-11	31	-10	42	-56	-11	15	-5	-23	-5	-1	7	3	15	-17	36	33	74	1	14	-12	19	-55	16	-70	-63	3	-58  kozok
-26	48	-68	19	-2	27	15	-7	20	-5	-5	-25	-1	15	-1	46	17	-1	52	20	-63	-33	12	33	-3	-53	63	-18  rifu
-8	-12	39	10	4	20	30	-23	29	1	1	25	-27	30	13	0	-48	-62	25	11	0	20	67	-43	31	36	18	90  dab
10	-7	36	33	33	23	2	34	23	33	8	34	-22	2	53	-12	-27	-58	3	20	-8	29	41	8	80	66	-49	45  Noko
-7	53	-47	36	-12	17	-5	30	10	14	2	4	4	-5	20	32	42	34	-24	33	-44	-3	-38	51	-7	-46	-34	-60  muz
-54	32	-2	14	-35	-10	39	-34	17	-22	1	-35	-20	-14	-37	49	26	14	18	15	-1	-22	-2	-5	-77	-78	63	-18  Zizul
-26	48	-68	19	-2	27	15	-7	36	-5	-5	-25	-1	15	-1	46	17	-1	-33	20	-63	-33	12	33	-3	-53	12	-52  bal
find: -54	32	-2	14	-35	-10	39	-34	17	-22	1	-35	-20	-14	-37	49	26	14	18	15	-1	-22	-2	-5	-77	-78	63	-18 | Zizul
find: -11	31	-10	42	-56	-11	15	-5	-23	-5	-1	7	3	15	-17	36	33	74	1	14	-12	19	-55	16	-70	-63	3	-58 | kozok
where: -54 | Zizul, 1
where: -37 | Zizul, 15
where: -55 | kozok, 23

15	12	-16	0	21	5	3	3	-8 -> taz
-14	13	-13	6	-16	1	-3	-5	12 -> zodam
-5	5	15	1	32	-6	-3	-14	-4 -> Mezi
-11	-6	-24	-1	-3	5	-8	27	-12 -> vusur
-22	3	-4	3	-25	-5	2	-10	-2 -> kufa
3	7	11	2	28	5	6	14	5 -> Pafol
-11	-6	-24	-1	-3	5	-8	27	3 -> Poraf
-12	3	-16	11	7	0	12	-15	1 -> kina
where: 14 | Pafol, 8
where: -22 | kufa, 1
where: -13 | zodam, 3
where: -2 | kufa, 9
find: 3	7	11	2	28	5	6	14	5 | Pafol

-22	-15	0	22	-3	-9	11	-3	9	-1	0	9	13	-18	2	0	-7	0	9	4	0	-5	-3	22	-7	-8	0	0	0	0	-18	13	-9	2	16	14	18	28	0	9	18	0	6	-29	-6	0	10	-15	-22	1	0	-5	6	-13	-26	-8	0	-31	18 -> dig
-33	-30	0	6	4	-24	0	-1	-11	-19	9	0	14	-23	1	14	-25	0	0	2	3	-21	-4	0	-36	11	0	-14	-10	-52	-41	23	-18	-12	31	21	22	40	0	22	0	-33	13	-52	-17	44	0	-24	-36	-19	50	2	11	-22	-26	-21	-19	-45	18 -> sagur
0	0	-3	8	1	-22	12	-2	-6	-16	15	23	15	0	4	12	-21	-30	26	3	5	-20	0	19	-31	6	7	-10	-9	-52	0	21	-9	-8	27	21	22	35	9	18	20	-31	14	-48	0	0	0	0	0	-13	41	-22	10	0	-25	-18	0	-40	19 -> Ziral
-44	-42	0	0	12	-39	9	-1	-32	-38	4	38	0	-22	2	24	0	-46	45	0	0	0	0	10	-64	26	14	0	-18	-65	-52	30	-20	-25	39	22	22	45	34	29	11	-56	20	-66	-29	61	0	-30	-44	-36	68	5	13	0	-28	-29	-19	0	0 -> Keta
19	19	0	25	-13	0	34	-4	1	15	28	-34	-18	15	27	0	0	-4	0	6	-17	-7	-10	14	10	-9	-16	-13	-7	2	31	0	0	3	-18	-14	-53	0	1	-11	-34	8	-14	18	3	-24	-26	0	16	13	0	1	0	4	-10	0	30	0	0 -> mib
-33	-28	-7	6	8	-26	10	0	-10	0	10	29	14	-24	1	13	-24	-33	30	2	0	-24	-4	15	-37	10	0	-15	-11	0	-41	23	-18	-11	28	22	22	36	18	21	0	-34	0	0	-18	44	20	-23	-38	-18	45	1	11	-20	-28	-20	0	-47	18 -> tum
where: -46 | Keta, 18
where: -32 | Keta, 9
find: 0	0	-3	8	1	-22	12	-2	-6	-16	15	23	15	0	4	12	-21	-30	26	3	5	-20	0	19	-31	6	7	-10	-9	-52	0	21	-9	-8	27	21	22	35	9	18	20	-31	14	-48	0	0	0	0	0	-13	41	-22	10	0	-25	-18	0	-40	19 | Ziral
where: -65 | Keta, 30

